Each row has a name. After each piece below comes the name of the row it's from, unless a question asks for something else. Each question is about the rows just above it.

[-44 -46  17  -6  27  -9]  <97>
[-45 -55  11  -7  29   0]  <59>
[-31  23 -37  -2 -24  -4]  <103>
[-27  30 -39  -8 -23 -11]  <143>
[-51 -54  17  -4  31   6]  <81>
[-52 -53  16   1  27   0]  <2>
[-45 -56  16 -13  19   7]  <126>
[-36  28 -45  29  -7  -6]  <60>
[-24  31 -33   6 -31  -9]  <128>
[-47 -53  15  -5  29  -2]  <155>
The row with [-44 -46  17  -6  27  -9] is : <97>
[-31  23 -37  -2 -24  -4] is in which row? : <103>
which: [-52 -53  16   1  27   0] : <2>
Which row holds [-7 29]? : <59>

[-14  -4   4   8  12  21  -1   7 -12  -2  -5   1 -12   1  -9 -16   3  51
  30  31  17  15  29 -10 -39] -> <124>
[  9   6  24   3 -25 -19 -23  36   4  37  35 -14   8 -14   8   7  36  -5
   7   7 -18   4   7   9  -9] -> <3>
[ 37  40   0  -9  -7  -3 -16  -4  36  -1   1  -9  39 -17  31  25   2  -3
 -16 -14  17  15  29  35   1] -> <100>
[ -7 -10   4   8  12  16  -1   7 -12  -2  -5   1 -12   1  -9 -16   3  51
  30  31  17  15  29 -10 -39] -> <45>
Which row holds [ 7 -1 21 12  8] read backwards? : <124>
which: [ 37  40   0  -9  -7  -3 -16  -4  36  -1   1  -9  39 -17  31  25   2  -3
 -16 -14  17  15  29  35   1] : <100>
The row with [ -7 -10   4   8  12  16  -1   7 -12  -2  -5   1 -12   1  -9 -16   3  51
  30  31  17  15  29 -10 -39] is : <45>
Which row holds [  1  -5  -2 -12   7  -1  21  12] read backwards? : <124>
Where do [-16  -4] appear? : <100>

[  8   7  11  -6 -13  -4  -3  40   5 -18  -4  -2   0   8  49  29   2  -9
   8 -11] -> <139>
[  6 -11   2   8   1   8  -1   6  -9   0  -1   5   0  -9 -39 -13   2  -1
   9  11] -> <38>
[-13  -2   4 -14  -1   6  14  -8 -16  -5 -14  -2   9   8 -24  -8 -13  15
  20   8] -> <191>
[  3  -1  -4  13  18   1 -19 -13  18  -2  -3  -4 -10   4  -1   4   5   1
  17   3] -> <22>
[-28   4  -1  10   3  -1  -4  13  18   1 -19 -13  17  15 -14  -6   1   5
  -1   6] -> <154>
[ -9   5   2  13   1  18  -1 -18   2   1  -1  -6 -15   0  -9  -2  -6  -4
 -13  -6] -> <29>
[-7  1 12 11 -1  2 -4 15  5 -6 10  0 13 -9  6  3 18  8 16  2] -> <109>
[  0   5  22  18  -6 -22 -13  -7   1  -4  -4 -17   9   0 -23   1  10  -2
 -17  13] -> <30>
[ 25   3   4  -6  -3  -3  15  11   4   0  -2  16   0  11   3  19 -21  24
  -3   0] -> <156>
[  8 -13 -11   0   5   6  17   2  22 -13 -10  32  22  10 -13   4  -3  13
  -3  -4] -> <26>
which: [  3  -1  -4  13  18   1 -19 -13  17] : <154>
Which row holds [  3  -1  -4  13  18   1 -19 -13  18  -2  -3  -4 -10   4  -1   4   5   1
  17   3]? : <22>
[ -8 -16  -5 -14  -2   9   8 -24  -8 -13  15  20] is in which row? : <191>
which: [  8   7  11  -6 -13  -4  -3  40   5 -18  -4  -2   0   8  49  29   2  -9
   8 -11] : <139>

